Here is a tiny trained network, its code and every weight. The questions are about switching its units off for an input and a target symbol, where a switched-off unit gives its printed mean instead of its output.

import numpy as np


def w(rows, s, z=0):
    codes = np.array(rows[::2]) - 128.0
    scale = np.full(codes.shape[1], s)
    scale[-1] = z or s
    return codes * scale


def f(y):
    return y / 2 * (1 + np.tanh(0.7978845608 * (y + 0.044715 * y**3)))


def softmax(a):
    e = np.exp(a - a.max(-1, keepdims=True))
    return e / e.sum(-1, keepdims=True)


def log_softmax(a):
    a = a - a.max(-1, keepdims=True)
    return a - np.log(np.exp(a).sum(-1, keepdims=True))


def net(x, mask):
    ids = ['ΛΞΦΩβεζητ'.index(c) for c in x.split()]
    T = len(ids)
    res = E[ids] + P[:T]
    u = 0
    for l in range(2):
        r = res
        for j in range(3):
            rows = slice(2 * j, 2 * j + 2)
            q, k, v = (r @ M[l][rows].T for M in (Q, K, V))
            z = softmax(np.where(np.tri(T) > 0, q @ k.T / 2**0.5, -1e9)) @ v
            o = O[l][rows]
            res = res + np.where(mask[u + j], z, o[:, -1]) @ o[:, :-1]
        u += 3
        y = f(res @ A[l][:, :-1].T + A[l][:, -1])
        res = res + np.where(mask[u : u + 8], y, B[l][:, -1]) @ B[l][:, :-1]
        u += 8
    return log_softmax(res[-1] @ U[:, :-1].T + U[:, -1])


Q, K, V, O, A, B = {}, {}, {}, {}, {}, {}
E = w([
[119,109,192,120,71,168,177,188],'Λ',
[88,185,113,119,140,166,165,162],'Ξ',
[149,74,148,146,152,92,104,139],'Φ',
[155,101,75,151,94,95,136,169],'Ω',
[126,147,85,112,146,87,82,118],'β',
[106,134,188,109,166,207,111,124],'ε',
[148,178,158,87,156,139,109,173],'ζ',
[116,161,146,245,158,112,131,148],'η',
[76,84,48,182,128,112,139,104],'τ',
],0.011)
P = w([
[147,133,149,39,171,69,214,46],'0',
[83,96,86,183,163,189,7,230],'1',
[163,146,136,103,124,99,158,68],'2',
[85,106,99,178,156,200,20,254],'3',
[171,154,146,114,122,87,163,66],'4',
[69,94,82,191,141,190,27,227],'5',
[178,153,140,118,122,89,166,68],'6',
[78,95,96,198,141,193,25,233],'7',
[173,164,143,128,99,89,157,48],'8',
[94,92,78,197,154,194,21,235],'9',
],0.0076)
Q[0] = w([
[44,55,2,131,45,192,104,139],'L0H0',
[179,127,227,204,246,91,129,160],'L0H0',
[89,154,138,35,82,108,218,17],'L0H1',
[184,230,183,205,164,115,240,105],'L0H1',
[230,122,139,112,59,94,72,166],'L0H2',
[118,175,151,131,188,122,214,28],'L0H2',
],0.0088)
K[0] = w([
[93,12,35,158,61,48,106,91],'L0H0',
[84,197,161,75,239,130,205,122],'L0H0',
[100,157,127,143,33,208,49,165],'L0H1',
[142,214,138,184,67,132,116,94],'L0H1',
[193,99,193,66,220,100,135,103],'L0H2',
[111,189,151,149,59,155,132,132],'L0H2',
],0.011)
V[0] = w([
[138,111,213,107,148,211,190,147],'L0H0',
[156,132,104,133,157,127,146,96],'L0H0',
[2,147,79,59,122,169,64,59],'L0H1',
[84,101,130,106,147,174,94,157],'L0H1',
[145,134,115,124,181,135,188,100],'L0H2',
[150,119,95,93,95,89,87,165],'L0H2',
],0.006)
O[0] = w([
[71,132,145,91,51,173,105,3,85],'L0H0',
[117,137,132,73,119,80,148,174,149],'L0H0',
[133,119,58,48,173,216,139,89,2],'L0H1',
[184,119,76,144,131,188,124,39,43],'L0H1',
[109,161,170,139,169,83,190,79,188],'L0H2',
[159,102,133,52,66,85,82,119,208],'L0H2',
],0.0045,0.00091)
A[0] = w([
[131,231,51,58,95,74,204,105,146],'L0N0',
[195,138,127,25,104,33,143,121,60],'L0N1',
[105,57,71,200,140,94,66,185,50],'L0N2',
[168,56,149,60,93,58,177,133,2],'L0N3',
[193,52,71,119,126,16,147,23,158],'L0N4',
[219,181,187,13,203,56,103,54,71],'L0N5',
[23,126,162,155,199,110,255,31,100],'L0N6',
[209,44,235,74,28,114,227,93,135],'L0N7',
],0.0079,0.0031)
B[0] = w([
[55,239,50,51,48,93,158,160,176],'L0N0',
[214,109,74,50,71,48,55,170,162],'L0N1',
[114,178,188,59,142,195,124,131,252],'L0N2',
[207,4,89,83,40,84,95,167,122],'L0N3',
[95,75,17,203,126,103,87,177,194],'L0N4',
[167,167,172,26,180,60,23,98,219],'L0N5',
[2,130,155,150,189,122,208,70,148],'L0N6',
[240,22,232,90,136,186,181,175,176],'L0N7',
],0.0077,0.0043)
Q[1] = w([
[164,119,76,118,54,58,207,112],'L1H0',
[151,107,160,93,180,71,150,40],'L1H0',
[156,119,123,105,134,79,214,82],'L1H1',
[161,164,83,126,156,104,144,75],'L1H1',
[134,144,110,191,107,53,166,82],'L1H2',
[82,149,184,172,169,156,42,249],'L1H2',
],0.011)
K[1] = w([
[167,183,87,211,94,158,119,143],'L1H0',
[179,160,187,149,144,186,44,95],'L1H0',
[206,167,139,211,94,191,83,117],'L1H1',
[134,169,97,151,167,157,79,116],'L1H1',
[154,142,111,198,83,104,141,59],'L1H2',
[107,108,198,102,246,82,175,167],'L1H2',
],0.011)
V[1] = w([
[169,90,191,107,94,121,166,125],'L1H0',
[88,116,33,145,26,103,180,176],'L1H0',
[102,147,154,143,83,174,234,71],'L1H1',
[62,129,89,91,189,108,112,48],'L1H1',
[160,1,131,149,170,202,151,157],'L1H2',
[133,107,111,207,141,44,149,85],'L1H2',
],0.0072)
O[1] = w([
[160,169,165,162,70,183,107,104,139],'L1H0',
[101,159,63,79,73,100,185,163,97],'L1H0',
[179,111,152,64,75,121,87,166,2],'L1H1',
[186,116,69,176,126,136,113,113,189],'L1H1',
[170,152,94,146,184,53,159,134,46],'L1H2',
[71,137,176,198,187,144,78,254,91],'L1H2',
],0.008,0.0098)
A[1] = w([
[176,107,203,132,165,133,250,72,98],'L1N0',
[195,69,154,61,2,148,86,135,106],'L1N1',
[152,99,55,42,96,121,179,63,151],'L1N2',
[84,141,81,98,198,57,182,99,115],'L1N3',
[57,119,202,108,160,171,111,28,150],'L1N4',
[213,79,94,125,125,142,79,111,2],'L1N5',
[210,54,96,170,187,105,33,182,165],'L1N6',
[54,9,90,181,116,117,174,179,94],'L1N7',
],0.0067,0.0064)
B[1] = w([
[39,35,28,90,102,253,85,208,141],'L1N0',
[68,151,62,108,243,40,105,81,183],'L1N1',
[143,87,208,188,149,64,155,222,199],'L1N2',
[135,101,135,55,93,218,117,106,185],'L1N3',
[178,189,87,176,76,170,153,213,254],'L1N4',
[82,114,142,241,113,45,243,129,136],'L1N5',
[73,53,175,64,36,70,217,78,214],'L1N6',
[246,142,149,108,215,163,140,47,163],'L1N7',
],0.0064,0.0082)
U = w([
[149,148,32,138,222,131,174,34,46],'Λ',
[236,233,203,35,161,91,85,95,249],'Ξ',
[23,225,170,52,33,130,254,101,85],'Φ',
[225,122,131,124,54,230,109,139,123],'Ω',
[97,79,204,67,119,144,98,252,5],'β',
[133,68,191,153,84,89,189,44,158],'ε',
[72,159,179,213,236,73,120,200,135],'ζ',
[13,124,36,112,96,71,6,108,125],'η',
[241,141,50,173,56,56,155,240,130],'τ',
],0.0044,0.0027)

Each question gives the input, a string of symbols that net reads in full, and the target symbol t.
The units are the heads (2 rows each of Q, K, V and O) and the neurons (one row each of A and B). Each row of codes is followed by its name. A weight is (code - 128) times the scale printed after its matrix; where a second scale follows, it is the last column's (O, A, B and U).
mask holds one flag per unit, layer by layer, with each layer's heads first. A switched-off unit (its flag False) gives its mean, the last column of its rows in O or B, instead of its output. The means were averaged over made-up inputs and are rounded, as every weight is.
A unit's drop is (log p(t) with every unit on - log p(t) with that unit switched off) / (log p(t) with every unit on - log p(t) with every unit switched off).
The circuit of an input: a set's keep is (log p(t) with only the set's units on - log p(t) with every unit switched off) / (log p(t) with every unit on - log p(t) with every unit switched off). Starting from the 12 units with the biggest drops (on a tie, the unit counted first), units are removed one at a time, each time the one whose removal leaves the highest keep (on an exact tie, the one counted first), for as long as the keep stays at least 0.8.
circuit, biggest first: the units of the circuit, biggest drop first
unit that matters most: the unit with the biggest drop
top k neurons: the k neurons with the biggest drops, biggest first
top k neurons in layer l: the k neurons of layer l with the biggest drops, biggest first
which heads matter: for each layer, one digit per head in row order, 1 if its drop is at least 0.15 and else 0, layers parted by /
input Λ β ζ η, target Ξ: circuit, biggest first	L1H1, L0N7, L1H2, L1H0
input Ξ ζ ζ ε, target η: top 3 neurons	L1N1, L0N6, L0N0
input ε ζ Λ ζ ζ Φ η Φ Λ, target β: circuit, biggest first	L0N7, L1N0, L1H1
input η τ ζ Λ Ω ζ τ Ω Φ Φ, target β: unit that matters most	L0N6
input ζ β β τ ζ Ω, target Ω: which heads matter	000 / 101
input ζ ζ ζ Ω ζ ε, target Ω: circuit, biggest first	L0N5, L1H2, L1N4, L1H0
input τ Φ ζ Λ Φ ζ Φ ε, target τ: which heads matter	000 / 111
input β Ξ Ω Ω ζ Φ Ω Φ ζ Φ, target Λ: which heads matter	000 / 010
input ζ Ω η ζ η ζ, target Ω: top 3 neurons	L0N5, L0N1, L1N4
input Φ Λ ζ ζ ζ Ω ζ Ξ, target ζ: which heads matter	000 / 011
input η β Φ β β ζ Ω ζ, target β: which heads matter	001 / 011
input Ξ Ω ε ζ, target η: which heads matter	001 / 011
input β ζ ζ ε, target Λ: which heads matter	000 / 010
input Φ Φ Φ Ω Ξ Ω Λ Φ τ τ, target ζ: top 3 neurons	L0N7, L0N5, L0N2
input Φ ζ τ, target Λ: which heads matter	000 / 101
input Ξ ζ Φ ε ζ ζ Ω Φ, target η: top 2 neurons	L1N1, L0N6
input ζ ζ Λ Φ ζ ζ ζ Φ, target Ω: top 3 neurons	L0N5, L1N4, L0N1
input Φ η Ξ Ω, target ζ: unit that matters most	L1H2
input ζ ζ Φ Λ ζ Ω, target Ω: top 3 neurons in layer 0	L0N5, L0N1, L0N2
input Ξ β Ω η, target η: unit that matters most	L1H1
input τ ζ ζ Ξ β ζ β ζ Ξ Ξ, target τ: top 2 neurons	L0N6, L0N4
input Ω ζ ζ ζ Ω Ω, target Φ: which heads matter	000 / 110
input Λ β Ω Φ Ξ Ξ Ξ ε, target Ξ: top 2 neurons	L0N7, L0N6
